Facts:
kluser α gredrik; kluser α briflinar; ruzek α skofo; ruzek α grisuplar; brifas α borotro; brifas α gradak; brifas α mulam; kobun α ploklimo
kobun α bozagum; teflunuk α liflo; flestin α kudak; gradak α dufin; gradak α kosir; denerar α geflo; denerar α dever; tririm α kuplam
drode α gradak; rodril α fliflek; rodril α bogruk; kudrun α kiklo; kudrun α gubrok; tuberir α flibre; tuberir α briflinar; beti α brobre
beti α briflinar; fliplebas α beti; renu α klute; renu α truflekil; renu α gradak; renu α kuplam; biskor α fatam; skuzul α fatam
siflo α godri; grisuplar α grases; grisuplar α briflinar; fistek α grases; fistek α suzu; vutris α dretrar; skadan α sagrom; lubre α pivu
mefle α sagrom; flinek α brobre; dufin α brobre; dufin α kosir; pulem α fistek; trisko α sines; trisko α klute; dizan α pufik
skabrem α briflinar; noklem α nozur; noklem α kluser; noklem α fliflek; nede α zari; nede α fliflek; feskan α gradak; feskan α dever
nozur α beti; sines α brobre; sines α gragre; flumas α bramim; sisko α kosir; sisko α beti; sisko α pufik; fatam α nidule
klegros α briflinar; klegros α trudufli; sagrom α gradak; fliflek α brobre; fliflek α briflinar; fliflek α sagrom; dragun α flibre; vedak α bramim
vedak α briflinar; duki α gradak; duki α briflinar; duki α beti; flagruk α sagrom; flagruk α veba; brobre α briflinar; klifum α zari
grotruk α pladrer; dretrar α brobre; dretrar α dufin; gunok α tuke; dreno α gradak; dreno α briflinar; dreno α leplem; gragre α grases
kudak α brobre; trabis α brobre; trabis α kiklo; trabis α briflinar; trabis α bogruk; mulam α skofo; mulam α gratel; mulam α beti
gredrik α briflinar; gredrik α kudak; gratel α briflinar; gratel α kudak; dever α grases; dever α dretrar; klugin α dufin; nidule α nozur
nidule α briflinar; bravil α kudak; lopluk α fliflek; torilek α skabrem; torilek α lubre; torilek α maflal; zalogo α flovigon; zalogo α leplem
patrer α dretrar; patrer α nede; pivu α briflinar; flibre α vutris; zari α bramim; zari α kosir; zari α fistek; bramim α driman
kebur α dufin; kebur α briflinar; dokik α duki; dokik α vedak; gubrok α briflinar; pufik α dufin; pufik α kosir; baze α grotruk
gude α duflal; laskar α pufik; suzu α briflinar; suzu α beti; suzu α sisko; mevor α briflinar; bozagum α briflinar; teklen α briflinar
teklen α gragre; bufil α brobre; bufil α kosir; gritak α veba; kuplam α briflinar; gustum α brobre; gisis α lutok; gisis α brobre
doflus α bredrus; doflus α driman; stuve α flinek; stuve α dizan; kludras α gradak; fubikin α driman; tinun α flofla; trudufli α gradak
pliklaplor α bramim; grases α briflinar; duflal α dretrar; duflal α vedak; geflo α vutrelel; geflo α briflinar; studok α flofla; lutok α klute
lutok α liflo; lutok α pufik; flovigon α pufik; flofla α flovigon; flofla α grustos; kluser Δ patrer; denerar Δ bogruk; kudrun Δ gisis
kudrun Δ gratel; kudrun Δ bogruk; beti Δ teflunuk; beti Δ siflo; fliplebas Δ vipos; biskor Δ brifas; biskor Δ pliklaplor; pladrer Δ geflo
pladrer Δ vutris; pladrer Δ suzu; kleke Δ flabul; kleke Δ dufin; kleke Δ kebur; grisuplar Δ godri; grisuplar Δ duflal; grisuplar Δ nidule
grabral Δ nodrel; grabral Δ skuzul; grabral Δ bogruk; lubre Δ brobre; lubre Δ fliflek; lubre Δ bogruk; guflomes Δ flinek; nitreze Δ nuflom
nitreze Δ patrer; dizan Δ sistak; dizan Δ flinek; dizan Δ gude; noklem Δ renu; noklem Δ kista; noklem Δ gude; noklem Δ baze
borotro Δ flepal; borotro Δ tririm; borotro Δ mazis; zigis Δ fubikin; zigis Δ tuke; zigis Δ bogruk; flumas Δ drode; tagul Δ kludras
klegros Δ torilek; klegros Δ leplem; klegros Δ pulem; klegros Δ vupak; tretretus Δ vipos; tretretus Δ suzu; ploklimo Δ geflo; ploklimo Δ truru
ploklimo Δ skadan; ploklimo Δ ruzek; ploklimo Δ tripu; dragun Δ dretrar; gritrelol Δ truru; gritrelol Δ skadan; liflo Δ trodun; liflo Δ truru
liflo Δ gogam; liflo Δ klute; liflo Δ gude; skofo Δ bosi; skofo Δ siflo; skofo Δ gritak; dreno Δ gisis; dreno Δ bozagum
dreno Δ flepal; dreno Δ flinek; dreno Δ klifum; trabis Δ teflunuk; trabis Δ pliklaplor; mulam Δ trisko; gredrik Δ bozagum; gredrik Δ pivu
klugin Δ kati; geskugre Δ flagruk; geskugre Δ nelibas; geskugre Δ zofen; geskugre Δ ruzek; geskugre Δ tuberir; bravil Δ kobun; bravil Δ gisis
bravil Δ brobre; bravil Δ nelibas; bravil Δ godri; bravil Δ fistek; lopluk Δ tuke; floklak Δ pliklaplor; floklak Δ pufik; kluflu Δ grustos
zari Δ mipen; zari Δ studok; dremas Δ flagruk; dremas Δ gragre; nidror Δ drode; nidror Δ sagrom; gubrok Δ dufin; gubrok Δ fistek
kiklo Δ vutris; grena Δ renu; grena Δ grudrin; grena Δ flestin; grena Δ fistek; veba Δ trodun; veba Δ skuplos; veba Δ vipos
veba Δ gritak; veba Δ bogruk; laskar Δ truru; laskar Δ doflus; laskar Δ skuplos; laskar Δ rodril; mevor Δ patrer; mevor Δ kista
mevor Δ doflus; mevor Δ skuplos; mevor Δ gragre; bufil Δ bramim; bufil Δ klifum; bredrus Δ skadan; bredrus Δ skuzul; kuplam Δ trisko
kuplam Δ drubu; kuplam Δ grudrin; kuplam Δ skuzul; gustum Δ sisko; maflal Δ mutisti; maflal Δ kista; trudufli Δ zofen; trudufli Δ nuflom
trudufli Δ klute; trudufli Δ bramim; trudufli Δ ploklaflil; fifun Δ zofen; grases Δ renu; grases Δ mutisti; flede Δ flagruk; flede Δ feskan
flede Δ gude; flede Δ pivu; lutok Δ mipen; lutok Δ ploklaflil; flovigon Δ brifas; flovigon Δ duki; kluser ψ kluflu; kluser ψ studok
kluser ψ gragre; flestin ψ mefle; flestin ψ dever; vadrek ψ skofo; vadrek ψ kista; vadrek ψ studok; vadrek ψ stidrikem; vadrek ψ mazis
drode ψ ploklimo; drode ψ laskar; drode ψ sagrom; drode ψ mazis; kosir ψ sistak; kudrun ψ tuke; kudrun ψ sistak; kudrun ψ bravil
kudrun ψ fliflek; siflo ψ ninem; siflo ψ studok; siflo ψ pufik; grisuplar ψ flibre; grisuplar ψ feskan; grisuplar ψ bramim; grabral ψ zigis
grabral ψ mulam; grabral ψ pivu; nitreze ψ lubre; nodrel ψ sines; nodrel ψ flotruk; nodrel ψ klugin; nodrel ψ veba; flepal ψ flabul
flepal ψ skuzul; nozur ψ grases; nozur ψ zari; grustos ψ flagruk; grustos ψ zigis; flumas ψ floklak; flumas ψ pladrer; dragun ψ mefle
dragun ψ kiklo; dragun ψ gradak; vedak ψ truflekil; vedak ψ sistak; vedak ψ sisko; gritrelol ψ brobre; gritrelol ψ gogam; gritrelol ψ duki
gritrelol ψ stidrikem; liflo ψ duflal; gunok ψ biskor; gunok ψ grotruk; dreno ψ lopluk; kudak ψ zigis; kudak ψ ploklimo; kudak ψ gredrik
kudak ψ bramim; mutisti ψ vutris; mutisti ψ denerar; trabis ψ zofen; truru ψ teflunuk; truru ψ sagrom; truru ψ flotruk; vupak ψ kleke
vupak ψ dufin; vupak ψ torilek; nidule ψ nesta; driman ψ tagul; zalogo ψ lopluk; zalogo ψ tuke; zalogo ψ skadan; zalogo ψ pliklaplor
mipen ψ nelibas; mipen ψ flinek; pladragur ψ mefle; pladragur ψ tretretus; dremas ψ vutrelel; dremas ψ kludras; dremas ψ pladrer; kebur ψ trodun
kebur ψ gubrok; kebur ψ torilek; kebur ψ nesta; ploklaflil ψ gratel; baze ψ zari; baze ψ duflal; gude ψ gisis; tripu ψ flibre
tripu ψ mevor; tripu ψ pufik; teklen ψ fubikin; teklen ψ zofen; bredrus ψ sines; bredrus ψ renu; kuplam ψ trodun; kuplam ψ geskugre
kuplam ψ tuke; kuplam ψ fatam; kuplam ψ briflinar; kuplam ψ stidrikem; kuplam ψ rodrunur; gustum ψ trisko; maflal ψ torilek; maflal ψ skuplos
maflal ψ dever; stuve ψ bogruk; tinun ψ gratel; tinun ψ flotruk; trudufli ψ duki; trudufli ψ pivu; fifun ψ sines; fifun ψ drubu
bosi ψ ninem; bosi ψ gredrik; bosi ψ skuzul; bosi ψ pliklaplor; flovigon ψ gisis; flovigon ψ kiklo; leplem ψ flagruk; leplem ψ dretrar
leplem ψ beti; flofla ψ gogam; flofla ψ tretretus; flofla ψ duki

Known rows:
[ -8  -8   2  -9   2   5 -15  32   4   0  14 -33 -13  22   0   8  -8   9
 -11  -5 -12  -6  -5 -56  -7  -9   9  10   0 -40] : kluser
[  3   9  18  -2  36  -6 -35  33  33  -9   2  18  -4 -16 -20  -6  -2   1
   0  26   0  -6  -4  10   3   9  10   1 -30 -13] : denerar
[-1  4 -5  2 -6  0 12 -1 -6  2 -1 18 -2 -5  6 -4  3 -2  6 -2 -1  6  1  8
  0  2 -4  2 13 14] : mazis
[  0  -3  14  -1   3 -10 -13  10  13  -5   0  -8   0  -4 -11   2  -3   4
 -17  11   3  -9  -4  -2   3   1   5  10 -13 -15] : lopluk
[  0 -14  14   6  24 -23   1 -10  13  -9  -7 -31  -2  -3  -1   5  -1   6
 -13  -3   1 -15   0 -25   0  -2  -7  31  -5 -12] : bufil
[ 16 -11 -15   8  13  -4  20  -6  -1  -6   6  11   2   8  12   4 -10   4
   3  -2   0   5   0 -20   8  -8  35 -34 -10  20] : sisko
[ -7   2   9   6  15 -10  -3  -1   8 -10  -4 -29   0   2  -5   4   3   6
 -26  -9   2 -11   1  -3   2  -7 -16  40 -15 -18] : gustum
[ -4   3   2  -2  -7 -10  -6 -14 -11   2  16  15   8  -8   3   4  -2  -1
  -5   0   1   3   8  11   2   0  -1   0  -1   1] : nede
[ -1 -17  14   2  -8  -2   4  16  11   0 -16 -25  -5  -9  -8   1  -1   1
   2  -3   5 -11 -11   5  -6  -4  10  22  14  -1] : flede
[-3  5 -6  1 -6 -1  9  2 -7  1 -2 20 -2 -6  5 -5  3 -2  7 -2 -1  7 -2 17
 -1  3 -4 -2 14 12] : truflekil
[-2  4 -8  0 -5  4 11  2 -3  3  0 18 -2 -7  6 -5  3 -2 11 -1 -1  6 -1 16
 -1  2 -9 -2 15 11] : vutrelel
[  0  -2  -4   2  -9   2   8  -2  -3   3  -2  10   0 -12   5  -4   2  -4
  11  -4  -1   2   0  16  -1   2   3   3  13  14] : sistak
[ -2  -5  13   4   1   9   3  19  10   0 -22  -8  -4  -1  -8   5   3   2
   1  -4  10  -5 -15   5  -9  -8   6   6  10 -11] : liflo
[ 0  2 -8  2 -8 -3  9 -2 -5  4 -1 18 -1 -6  4 -5  3 -2  3 -2  0  5 -1  9
  0  1 -2  0 12 14] : kati
[ -1  12  15   0  26   6 -13  34  25  -7 -13  33  -6 -14 -14  -8   0   2
  -6  15   4   0 -17  10   1  10   9   8  -9 -19] : grabral
[ -1  -3 -10   1  -4 -16   8   0  -2   3  -2  30  -3 -11   5  -3   3   0
   4   0  -3   2   2  -8  -3   2  -9   1  18  10] : ploklaflil
[  4 -23  14   3  -6  -6   7   2  22   0 -20 -27  -2 -17 -10  -1  -1  -2
   5   5   6 -16 -10   8  -1  -1  11  24  10  11] : guflomes
[  1   7  12  -7 -17 -13  16  -1  12   2  -5 -23   5  16  -8   0   1  11
 -30  14   5  -8 -14 -29  17  15 -27  -7 -21  -9] : biskor
[  4   0  -6   6  12 -13  -2 -14  -1  -9   7   6   2 -16   4  -3  -4  -2
  -8 -13  -2  -2  15   6   4  -1  -7  18  -7   6] : gisis
[  6  -1 -13  -5   1  18  -8  -9  -4   6   5   0   0  -1   1  -1  -6  -4
   9  -8  -6   2  11 -18   2  -4  -1  -8  -1 -12] : tuberir

Rows:
No name comes twice in this set of rows, the named rows included.
[  9 -13   7   9  42  -5  28 -17  -4  -4   4   5   7  19  24   1  -3   8
  37  -2  -3   7  -5 -41   7  10  17 -37 -15  26] => pufik
[  2  -9  -2  11   8 -15   2 -32   1 -10   0 -20   4 -25   3  -2  -4  -6
 -15 -21   0  -9  21  22   4  -7 -15  42  -4  13] => flinek
[  0  15  -2   1  28  -1 -16  22  17  -5   7  66  -6 -26  -6 -13   0  -4
   4  19  -5   9  -3  29   4  12  10   6  -6   3] => bogruk
[ 0  2 -1  1 -9  0 -3 -4 -8 -1 11  4  6 -1  4  0 -2 -2  1 -5  0  4  7 20
 -1  1  5 -9 -4 14] => baze
[ -6  -6  18   2  20 -10  -3   2   7  -3  -7 -28   0  12  -1   3   2   6
   6   4   2 -10  -6 -16  -2   4   0  10 -12  -6] => klugin
[ -3   5  -5   1  -4  -5  -5  -6 -10  -2   7  15   4  -2   3   3  -2  -1
  -6  -2   1   4   7   9  -2  -2  -3  -5  -1  -2] => rodril
[  3  -6   4  -4   3  14 -12   1  11   3  -6 -31  -5  14  -9   2  -4   0
  -5   3  -2  -8  -5 -25   2  -3   6   8  -7 -27] => klegros
[ -4  15  -4   3   3  14   6   3 -15   1 -13  33  -2  -1   3   3   3  -2
   3 -16   9  13  -4  12  -9  -6  -7 -18  14 -13] => truru
[-11   4  -6   1   4   8  12   9  10   5 -13 -20  -4   3  -8  11  34  -1
  -1  38   0  -5 -18  12  -1 -20  16  23  -5  10] => tretretus
[ -6  -2   6  -1  -5  -5   7 -10 -13   7   9  33   5 -14   5  -1   3   0
   1   4   1   9  -6  13   2   4   9  11  19  -2] => driman
[ -3  10  13  -4 -17  -4  28   8  12   4 -15 -14   0  12  -6  -6   6  11
 -17  11   3  -5 -24 -21  14  15 -29   5  -6  -6] => floklak
[ -7   9 -23   1   1   6  13  -5  -8   6  -1   7  -1  -2   2   5  29  -7
  12  27  -4   6  -4  25  -1 -18  15  11   0  22] => vipos

The same nodes again, as new rows of numbers:
Known rows:
[-20 -12  26 -31   8  -7 -37  24 -20  32 -31 -17] : trudufli
[ -3 -41  10 -19  16  12 -15  17   6  16 -23   9] : bufil
[ -3 -29  15 -30  10  -4 -17  -4 -15  36 -20  22] : geskugre
[  6   8 -18  -2   0 -14  10  14  -4   8  -1   8] : nesta
[  9 -16  36 -13  28  -3 -21  20 -43  50  -4  10] : nitreze
[  4  10 -16   1   5  -9  13  15   3   6  -2   6] : stuve
[  8  25  -4  -7   1  -4  29   3   5  19 -12  -7] : bramim
[-34  -4  -2   0  17  35 -28 -11 -24  39 -19  41] : fliplebas
[  7  24  -3  -7 -13  -7   5  19   5  -6  12  17] : tuberir
[ 10  21  -5   1  13 -10  18  12 -10   9  -5   3] : doflus
[  7   8 -19  -7   3 -17  14  12  -3   4  -3   7] : drubu
[-18 -20  14 -47  34 -14   1 -18 -21  -6 -23  44] : ploklimo
[ 19   6  -3   5   4 -18   0  16 -10  17  -5   0] : kista
[-12 -30   7 -32  10   1  -9   1 -16  40 -12  18] : nidror
[  5  11 -16  -2  -1 -11  14  12  -1   6  -3   2] : torilek
[10 25 -6 -9 -3 -7 23  8 13 20 -9 -4] : fistek
[  7 -19 -16  10  11  -2  20  37  25 -26  -9 -12] : dufin
[-13  21 -15  -5  -6 -18  -7  27  -1   0 -19 -28] : kludras
[-19 -11 -12  20   9 -13  38  39  24   2  10   0] : pufik
[-18 -30   6 -22   9   8  -9  -6 -23  28 -16  27] : kiklo

Rows:
No name comes twice in this set of rows, the named rows included.
[  5  29  -8  -6 -12  -5  -1  15   5   1  14  20] => nidule
[15 28  1 -2  5 -4 22 14 -5 11 -5 -6] => gragre
[-17 -24   4 -55  15  11  -3  21  -4  28  45   1] => trabis
[  2  17 -13  -6   8 -13  13   6   0   1  -8  10] => ruzek
[ -3  16 -15  -1  -2   7  35  -1  -4  -1 -14  -9] => vutris
[ -7 -12  30 -39 -14   5 -23  17  -4  25   9  36] => gubrok
[  5  11  -5  -3  -5 -20  -9  20   3  11 -20 -17] => renu
[ 21  19 -10  -8  -7   6  -1  40  15 -25  12  19] => brobre
[ 10   4  55 -17  11   3 -28  29 -38  32  12  34] => mevor
[  7  27  -1  -8 -19  -5   2  24   4 -10  21  23] => skabrem
[-12  17 -20 -14   2 -16   7  25   0  10   9 -29] => brifas

